Each row has a name. Each piece below is followed by the name of the row it came from, unless a question asks for something else. Each question is about the rows just above it.

Columns, left to right: beb lekuv muki Mulu medig vubol Pefa ner
Z: -22.3, -11.5, 29.8, -26.6, -19.4, -32.7, 44.5, -36.9
H: 19.4, -29.6, -69.3, 29.5, 38.2, 23.9, -85.6, 45.4
X: 11.1, -9.2, -36.7, 12.8, 23.9, 12.5, -45.3, 29.0
K: 17.2, 22.0, 4.9, 18.3, -8.3, 10.0, -17.0, -4.3
R: -16.6, -32.2, 24.1, -27.1, -1.7, -41.9, 31.5, -31.2
Q: 7.0, -22.2, -26.1, 17.5, 11.0, 2.2, -43.7, 8.2
-29.6, -9.2, 22.0, -32.2, -22.2 is in which column, read top down? | lekuv
-32.7, 23.9, 12.5, 10.0, -41.9 is in which column, read top down? | vubol

Columns, left to right: faran Kugan Gup tof biz zisam sof kobun
N: 18.7, 37.5, 54.3, -57.2, -8.2, -62.9, -60.9, 57.8
F: 51.1, 56.4, 68.9, -83.5, -5.6, 56.3, -85.9, 69.0
E: 71.9, -37.7, -67.8, 72.4, 9.0, 71.9, 69.7, 72.0
Y: -37.8, -52.0, -67.8, 72.4, 9.0, 64.0, 80.4, -64.6
V: -19.7, -29.5, -36.8, 58.5, 15.7, 60.5, 46.5, -52.1
F without one entry, shuffled: 56.4, 51.1, -5.6, -83.5, 56.3, 69.0, -85.9. Gone: | 68.9
F without one entry, shuffled: -83.5, -85.9, 56.3, -5.6, 68.9, 69.0, 51.1. Gone: | 56.4
Which entry of N is missing from -62.9, 18.7, -60.9, 54.3, -8.2, 37.5, -57.2? | 57.8
The value that E holds more than once: | 71.9
Shuffled V with one entry gone: 58.5, -36.8, 15.7, 60.5, 46.5, -29.5, -52.1, missing | -19.7

Columns, left to right: diz lito mari tuno pezog
los: 44.7, 47.1, 44.6, -21.3, 0.9
Zukal: 72.9, 47.1, -10.9, -21.3, 32.0
zodo: 44.7, 47.1, 31.9, -21.3, 32.0
Where do 44.7, 47.1, 44.6, -21.3, 0.9 appear? | los
Where do 72.9, 47.1, -10.9, -21.3, 32.0 appear? | Zukal
zodo without one entry, shuffled: 31.9, -21.3, 47.1, 44.7. Gone: | 32.0
Which entry of los is missing from 44.6, -21.3, 0.9, 47.1? | 44.7

Columns, left to right: mar dem rivu sumid viz gizu debi zop Kog Kobi
ginim: -17.6, 18.7, 5.5, -1.9, -16.2, -19.3, -16.2, -16.2, -3.7, -4.5
Vepok: -23.0, 15.3, -36.2, -49.9, -4.2, -5.1, 8.6, 11.3, 35.7, 65.8
tis: 62.2, -2.0, -6.1, -15.7, -33.9, 17.6, 22.7, 41.5, 21.0, 15.7
Vopa: 23.1, 0.8, 4.0, 8.1, -1.4, -11.8, 60.7, 13.6, 2.6, 5.1
pim: -0.2, -43.7, -31.4, 20.3, -2.3, 23.6, -2.3, 19.0, 20.0, 35.9
Nivaf: 10.8, -25.1, -31.5, 0.9, 12.5, -7.8, 4.7, 27.3, -3.2, -7.7
Bag: 62.2, -2.0, 14.8, 26.1, 26.9, 40.7, 19.5, -6.2, 38.2, 43.7
Benu: 28.9, -7.2, -16.3, 8.0, 5.2, -14.9, -42.0, 5.8, -4.8, -19.1
which: 62.2, -2.0, 14.8, 26.1, 26.9, 40.7, 19.5, -6.2, 38.2, 43.7 | Bag
Repeated in pim: | -2.3
Which value appears more than once in ginim? | -16.2
-1.4, -2.3, 12.5, 26.9 is in which column, read top down? | viz
The row with -19.3, -16.2, -16.2 is | ginim

Columns, left to right: morid Zubig noke Vib ripak vavav
rav: 3.0, 1.9, 18.9, -6.8, 18.9, -11.3
Viruf: -6.8, 1.9, 18.9, 3.0, 46.2, 32.3
nevo: 24.4, 12.2, -17.1, 3.0, 46.2, -23.3
which: 18.9, -6.8, 18.9 | rav
Which entry of nevo is missing from -23.3, 12.2, 24.4, -17.1, 3.0? | 46.2
Which row holds this, read backwards? 3.0, 18.9, 1.9, -6.8 | Viruf
which: 1.9, 18.9, 3.0, 46.2 | Viruf
which: 24.4, 12.2, -17.1, 3.0, 46.2, -23.3 | nevo

Columns, left to right: gagub mas rukip furam gug
pedas: 16.5, 28.6, -4.1, -29.1, 40.3
Biger: 16.5, 28.6, -9.3, -29.1, 40.3
Sode: -14.7, -64.8, -5.0, 25.7, 50.0
meni: -19.1, 55.3, -9.9, -31.2, -66.6
Rirom: -25.9, -0.8, -0.8, -18.6, 0.8
livor: 23.7, -12.2, 0.6, -33.7, -20.0
Mobi: -31.3, -35.3, 14.2, -5.1, 26.7
ded: -37.6, -2.7, -8.9, -7.6, -15.5
Ruv: 35.6, 13.6, -35.8, -1.6, -3.7
Shuffled meni with one entry gone: -31.2, -19.1, 55.3, -66.6, missing | -9.9
-66.6, -31.2, -9.9 is which row, read backwards? | meni
The value that Rirom holds more than once: | -0.8

Columns, left to right: Notu kiv garo vuvu Taf nofat Pilu
tirav: 44.4, -12.1, 4.5, -40.6, 78.4, -21.7, 30.2
Totep: -45.0, -26.4, 9.3, 27.9, -59.7, -1.4, -33.9
zoku: -5.0, -3.5, -4.3, 17.0, 7.9, 3.0, 5.1
Sapeg: 5.5, 38.5, 38.5, -8.6, 38.5, 35.6, 12.1
gaziz: 7.2, -2.1, 12.6, -12.8, 0.3, 5.4, -9.4
zoru: -11.5, -22.0, 4.2, -5.7, -26.8, -25.4, -12.3
Redid: -28.2, 38.8, -28.2, -1.9, 2.6, -10.2, 35.1
Zupel: -27.5, -37.8, -1.8, 6.2, -46.0, -8.7, -20.3
nudap: -11.3, -27.7, 3.9, -17.2, -8.6, -8.9, -8.4
zota: 11.2, -13.6, -8.3, -15.0, -2.0, -47.5, 5.9
Bano: -11.1, -69.7, 19.3, -5.6, 4.2, 3.2, -37.5
The value that Redid holds more than once: | -28.2
Repeated in Sapeg: | 38.5

Columns, left to right: dopoz binu lupu Refim
Bek: 6.7, -25.7, -18.6, 65.8
firef: 4.8, -13.7, -0.3, 7.0
linez: 21.8, -37.6, 6.6, 74.7
Kota: -37.6, 6.6, 74.8, 7.0
Kaz: 4.8, -13.7, -22.0, 44.1
bik: 24.9, -40.3, 8.2, 67.7
vusa: 6.4, -24.7, -24.7, 47.7
lutim: 4.8, -13.7, -8.0, 80.2
radol: 30.2, -49.5, 16.0, 73.6
21.8, -37.6 is in which column, read top down? | dopoz
which: 4.8, -13.7, -8.0 | lutim
Which row holds -37.6, 6.6, 74.7? | linez
lutim without one entry, shuffled: 80.2, -13.7, -8.0. Gone: | 4.8
The value that vusa holds more than once: | -24.7
-24.7, -13.7, -49.5 is in which column, read top down? | binu
Which column holds this, read top down? 4.8, 21.8, -37.6, 4.8, 24.9, 6.4 | dopoz

Columns, left to right: sel puti Togat dolu Betob Vot Famot
Nik: -14.2, 27.2, -36.6, 60.7, -29.8, 31.7, 76.1
mezag: -17.4, 24.6, -29.5, 51.2, -25.3, 39.6, 80.7
sim: -20.1, 19.6, -18.7, 37.6, -18.9, 48.1, 83.9
potam: -18.9, 39.6, 80.7, -26.8, -25.3, 51.2, 24.6
kazof: -10.1, 30.6, -45.1, 72.0, -35.2, 20.1, 66.5
Dof: -15.7, 25.9, -34.3, 57.0, -29.0, 34.8, 78.4
deduz: -11.3, 30.5, -42.7, -42.8, -34.5, 23.0, 70.2
dep: -11.3, 30.5, -42.7, 68.8, -34.5, 23.0, 73.0
Ruma: -17.1, 24.8, -31.8, 54.1, -26.8, 37.5, 79.8
did: -19.0, 21.2, -23.8, 44.4, -22.0, 43.9, -23.9
Paban: -17.4, 24.6, -26.8, 51.2, -25.3, 39.6, 80.7
fov: -13.2, 27.7, -38.8, 63.5, -31.5, 29.2, 74.6
Which column holds this, read top down? 78.4, 70.2, 73.0, 79.8, -23.9 | Famot
-31.8, -23.8 is in which column, read top down? | Togat
Which column holds 51.2, 37.6 top down? | dolu
deduz without one entry, shuffled: 23.0, 30.5, -42.8, 70.2, -34.5, -11.3. Gone: | -42.7
Shuffled did with one entry gone: -23.9, -22.0, 44.4, 43.9, 21.2, -19.0, missing | -23.8
Which row holds 24.6, -26.8, 51.2, -25.3, 39.6, 80.7? | Paban

Columns, left to right: sug kigad Vug gadat
Zefut: 15.6, 27.9, 92.4, 51.1
fut: 14.9, -13.3, -13.2, -82.1
lod: 56.6, -11.2, -52.6, 30.9
zana: -11.2, 56.6, 2.2, -43.1
vegu: 9.7, -5.6, 28.2, 24.4
bolo: 15.8, -20.8, -21.5, -20.8
zipi: 34.9, -24.3, -31.8, -18.3
pak: 15.8, -20.8, 12.6, -82.1
15.6, 14.9, 56.6 is in which column, read top down? | sug
Which row holds 56.6, -11.2? | lod
Which column holds this, read top down? 92.4, -13.2, -52.6, 2.2, 28.2, -21.5, -31.8 | Vug
which: 15.8, -20.8, -21.5, -20.8 | bolo
bolo without one entry, shuffled: -21.5, -20.8, -20.8. Gone: | 15.8
Repeated in bolo: | -20.8

Columns, left to right: daguv Gigo gib ven Tonu fodor Doma
fugep: 42.7, -24.2, -70.9, 0.3, -30.5, -45.4, -59.5
roto: -7.0, 65.6, 50.9, 11.0, 36.1, 24.7, -7.0
mena: -7.6, 51.6, 35.8, -7.5, 22.2, 10.8, -18.2
Podo: 10.9, -25.3, 51.8, -5.4, 10.9, 58.9, 82.8
Which value appears more than once in Podo? | 10.9
The value that roto holds more than once: | -7.0
Shuffled mena with one entry gone: 22.2, 10.8, -7.5, 51.6, 35.8, -18.2, missing | -7.6
which: -7.6, 51.6, 35.8, -7.5, 22.2, 10.8, -18.2 | mena
Which column holds 35.8, 51.8 top down? | gib
Which row holds this, read backwards? -59.5, -45.4, -30.5, 0.3 | fugep

Columns, left to right: Guli Tisek lorud Nog posa Fip gora
sevif: 22.8, 2.1, 9.5, -58.6, -27.2, 53.7, -33.1
kato: 41.5, 76.7, -16.6, -27.0, 5.9, 28.3, -4.7
Nuda: 20.4, -32.9, 58.2, -52.9, -15.4, 66.1, -33.0
dokib: 20.4, 0.8, 13.7, -52.9, -15.4, 66.1, -53.0
Mub: 2.1, 9.5, -58.3, -27.2, 7.8, 7.7, -4.3
Nit: -17.2, 24.2, -8.2, -15.3, 13.7, -49.7, 30.4
devus: 19.0, 22.7, 3.3, 32.6, 16.0, -27.2, 25.8
Shuffled Nuda with one entry gone: 20.4, 66.1, -52.9, 58.2, -32.9, -15.4, missing | -33.0
Shuffled dokib with one entry gone: 0.8, 13.7, -53.0, 20.4, 66.1, -15.4, missing | -52.9
Which row holds -27.2, -58.6, 9.5, 2.1 read backwards? | sevif
Which entry of kato is missing from 41.5, -4.7, -16.6, 28.3, -27.0, 76.7? | 5.9
which: 7.8, 7.7 | Mub
Shuffled dokib with one entry gone: -15.4, 20.4, -53.0, -52.9, 66.1, 13.7, missing | 0.8

Columns, left to right: Bifan Zude luzu Sek
tema: 52.5, 18.3, 18.2, 57.8
Nidul: 24.0, 33.8, 51.4, 60.2
dus: -76.5, 45.7, 26.0, -83.3
sil: 59.1, 16.2, 60.1, 60.2
Which column holds this, read top down? -83.3, 60.2 | Sek
52.5, 24.0, -76.5 is in which column, read top down? | Bifan
Which entry of sil is missing from 60.1, 59.1, 16.2? | 60.2
60.2, 60.1 is which row, read backwards? | sil

Columns, left to right: zosub foleb vome mibut muleb nupi
Gop: -45.8, 5.7, 17.0, -28.6, 35.1, 20.7
viv: 8.6, 4.8, -27.4, -33.0, -24.7, 76.2
vad: -27.4, 4.8, -27.4, -9.0, 3.1, 11.1
Vetoz: -23.7, -7.7, 10.6, -15.9, -14.9, 59.1
vozu: 93.0, -11.2, -30.5, -6.5, 60.5, -35.4
Furo: -38.1, 17.5, 68.0, -12.4, -59.6, -51.9
The value that vad holds more than once: | -27.4
-24.7, -33.0 is which row, read backwards? | viv
Which row holds this, read backwards? -6.5, -30.5, -11.2, 93.0 | vozu

Columns, left to right: Deris gifak Rame vegur pema Leke
mivi: 85.4, -43.4, 29.4, -63.2, 68.4, -85.0
ditet: -67.1, -54.4, 14.1, 43.7, 38.0, 43.8
Noz: 6.4, -18.2, 72.1, 48.5, -18.2, -53.3
gar: 74.5, 46.4, 67.4, 35.9, 66.2, 45.3
Bazum: 32.9, -3.9, -5.5, 6.4, 68.4, -85.0
-85.0, 68.4, 6.4 is which row, read backwards? | Bazum
Repeated in Noz: | -18.2
Which column holds -67.1, 6.4 top down? | Deris
which: 85.4, -43.4, 29.4, -63.2, 68.4, -85.0 | mivi
The row with 43.7, 38.0, 43.8 is | ditet
Which row holds 48.5, 72.1, -18.2, 6.4 read backwards? | Noz

Columns, left to right: sukeb Bavu viki Piz refot zeva tute naf gesa
sesed: 53.0, -32.9, 18.8, -42.3, 51.6, 12.4, 46.3, -75.3, 23.1
labu: -24.1, 40.9, -41.8, 73.5, -37.0, -15.5, -47.8, 57.9, -10.1
dafi: 69.3, 69.0, -44.9, -44.8, 69.0, -31.5, 69.0, -27.5, -36.6
bive: 71.9, 6.0, -47.8, -41.8, -37.0, -15.5, 73.5, -55.9, -15.9
Which entry of labu is missing from -41.8, -15.5, 73.5, 57.9, -24.1, -37.0, -47.8, 40.9? | -10.1
Which value appears more than once in dafi? | 69.0
73.5, -44.8 is in which column, read top down? | Piz
Shuffled dafi with one entry gone: -36.6, 69.0, -44.9, -27.5, 69.0, 69.3, -31.5, 69.0, missing | -44.8
Which column holds -27.5, -55.9 top down? | naf
-47.8, -15.5, -37.0, 73.5, -41.8 is which row, read backwards? | labu
Where do 71.9, 6.0, -47.8, -41.8, -37.0, -15.5, 73.5, -55.9 appear? | bive

Columns, left to right: nug tuv vave zar
sanil: 3.4, -41.5, -12.5, -15.3
Zaba: 67.2, -6.5, 67.3, -6.4
ras: 80.0, -64.0, -86.2, 80.0
Sudun: 33.3, -85.2, 41.0, 67.1
Which entry of Zaba is missing from -6.5, 67.3, 67.2? | -6.4
Sudun without one entry, shuffled: -85.2, 41.0, 33.3. Gone: | 67.1
80.0, 67.1 is in which column, read top down? | zar
which: 67.3, -6.4 | Zaba
-6.5, 67.2 is which row, read backwards? | Zaba
Which entry of Zaba is missing from -6.5, -6.4, 67.3? | 67.2
Which value appears more than once in ras? | 80.0

Columns, left to right: sed vamu Bido gula nopur muro Kuper rinab rera zefud
Tigib: 35.2, 47.9, 0.3, 25.2, -73.5, 56.9, -29.3, -16.8, -29.3, -29.3
puliv: 23.7, -54.7, -17.1, 55.1, -54.8, -2.7, 23.7, -13.9, -8.8, -23.9
tez: 47.9, 35.2, 9.7, -44.9, 69.7, -27.8, -31.9, -8.8, -13.9, -23.9
Which row holds -23.9, -13.9, -8.8 read backwards? | tez
Shuffled puliv with one entry gone: -23.9, -17.1, 23.7, -8.8, 23.7, 55.1, -13.9, -2.7, -54.7, missing | -54.8
Which column holds -29.3, -8.8 top down? | rera
35.2, 47.9 is in which row? | Tigib
23.7, -31.9 is in which column, read top down? | Kuper
The value that Tigib holds more than once: | -29.3

Columns, left to right: fimib viror roker Nilo
duder: -0.2, 38.3, -9.5, 61.5
Tifek: 14.3, 60.0, -16.2, 21.0
fel: 7.9, 31.6, 31.0, -6.5
mopa: -40.4, 0.2, -14.0, 9.3
Tol: 13.1, 30.5, -5.4, 20.1
Bagi: 8.5, 17.2, 19.6, 6.5
razez: -33.2, -21.9, -34.1, 3.6
nek: -12.1, 36.9, 36.9, 36.9
popu: -4.2, 0.7, 0.6, 35.7
Dak: 30.0, 42.7, -6.4, 11.9
Labe: 31.2, 4.6, -9.4, 14.3
suk: 30.5, -5.3, -2.8, 69.5
Which column holds 9.3, 20.1, 6.5, 3.6, 36.9, 35.7, 11.9 top down? | Nilo
9.3, 20.1, 6.5, 3.6, 36.9, 35.7 is in which column, read top down? | Nilo
-16.2, 31.0, -14.0, -5.4, 19.6, -34.1 is in which column, read top down? | roker
The row with 30.5, -5.4 is | Tol
Which value appears more than once in nek? | 36.9
Which entry of popu is missing from 0.6, -4.2, 35.7? | 0.7

Columns, left to right: nivi romuz sar durok sozip Vedi
Gizup: 39.2, -12.5, -6.7, -28.2, 11.4, 4.1
kili: -10.9, -2.1, 17.6, -32.1, -10.6, 9.8
numig: -24.4, 5.0, -5.9, 13.1, 6.7, -9.4
nozi: -45.3, 0.8, -25.4, 20.5, -1.0, 28.6
ripar: -20.6, 17.1, -13.1, 9.3, 9.4, 6.1
saka: -30.1, 67.1, -6.8, -35.7, 19.8, 19.0
vopo: -41.1, 11.0, 18.0, -16.6, -7.5, 8.2
gor: -10.3, 6.0, -2.0, -19.1, -1.9, -5.0
Rameg: -38.0, 24.8, 11.6, -0.8, -43.3, 21.1
fulo: -11.4, 13.3, -14.3, -16.7, 5.9, 3.6
Veve: 19.4, -3.4, -3.7, -37.5, -0.6, 37.9
-10.9, -24.4, -45.3, -20.6, -30.1, -41.1 is in which column, read top down? | nivi
Which entry of gor is missing from -10.3, -5.0, 6.0, -1.9, -19.1? | -2.0

Columns, left to right: Buz voz simup Vilit fazu rim
vazis: -38.1, -20.1, 21.0, 12.6, -25.2, 2.7
Puli: 19.9, 64.6, -17.3, -20.5, 20.3, -18.3
duvaz: -30.3, 16.8, -28.1, 16.8, 16.8, -46.2
Faf: 24.2, -66.0, 28.2, -13.0, 14.9, 40.9
nof: -22.5, -52.7, 17.6, 8.9, -11.1, 18.6
Which column holds -13.0, 8.9 top down? | Vilit
Which row holds this, read backwards? 20.3, -20.5 | Puli
Repeated in duvaz: | 16.8

Columns, left to right: palu Dov nud ziv gebuk fisa
mavos: -3.1, -13.2, 35.2, -38.0, -68.4, 17.3
Zer: 74.1, -80.7, 15.6, 73.5, 23.6, 23.7
paged: 25.7, 25.7, -58.3, -71.8, 25.7, 25.7
sav: -34.9, -34.9, -34.9, 33.2, -34.9, -64.4
vibiv: 33.2, 44.5, 75.5, 33.2, -34.9, -64.4
zudo: 48.8, 65.8, 21.7, -38.1, 23.5, 23.4
pon: -74.0, 73.5, -73.3, -81.0, -70.3, -17.5
Which entry of sav is missing from -34.9, -34.9, 33.2, -34.9, -34.9? | -64.4
The value that sav holds more than once: | -34.9
Which value appears more than once in paged? | 25.7
Repeated in vibiv: | 33.2
Zer without one entry, shuffled: 23.6, -80.7, 15.6, 74.1, 73.5. Gone: | 23.7
Which entry of zudo is missing from -38.1, 23.5, 21.7, 48.8, 65.8? | 23.4

Columns, left to right: Zom Zamur duzu galu Fosog kuza
gok: -20.3, 57.2, 55.2, -56.7, 9.7, -8.8
Dites: -32.8, -5.8, -3.3, -28.9, 2.7, 4.8
seg: -29.7, -11.8, -29.7, -29.7, 20.0, -39.7
mebi: -17.8, 16.7, 37.0, -2.7, 31.2, -19.8
fikog: 8.6, -34.1, -3.1, -83.0, 25.3, 17.6
bof: -27.7, 3.9, -13.5, -31.3, 12.7, -13.6
rufun: 28.2, 24.8, 29.2, -44.7, -1.4, 21.6
Begu: -21.9, 13.8, -17.1, -43.1, -28.2, -5.8
kipud: 1.2, -49.5, 8.2, -54.9, 33.6, 11.7
Sedas: 28.2, 24.8, 34.4, -44.7, -1.4, 21.6
Which entry of bof is missing from -31.3, -13.6, 12.7, -27.7, 3.9? | -13.5
The value that seg holds more than once: | -29.7
4.8, -39.7, -19.8, 17.6, -13.6 is in which column, read top down? | kuza

Columns, left to right: Fisen diboz Mano satif kala fibad
gan: 0.8, 20.9, 66.6, 41.6, 41.6, 38.7
tigam: 31.8, 0.8, 73.4, 55.5, 24.6, 20.1
Telit: 20.9, 0.8, 24.6, 55.5, 73.4, -71.8
Telit without one entry, shuffled: 24.6, 20.9, 55.5, -71.8, 0.8. Gone: | 73.4
Where do 0.8, 73.4, 55.5, 24.6 appear? | tigam
20.9, 0.8 is in which row? | Telit
Which row holds this, read backwards? 20.1, 24.6, 55.5, 73.4, 0.8 | tigam
The value that gan holds more than once: | 41.6
Which row holds 24.6, 55.5, 73.4, 0.8 read backwards? | tigam

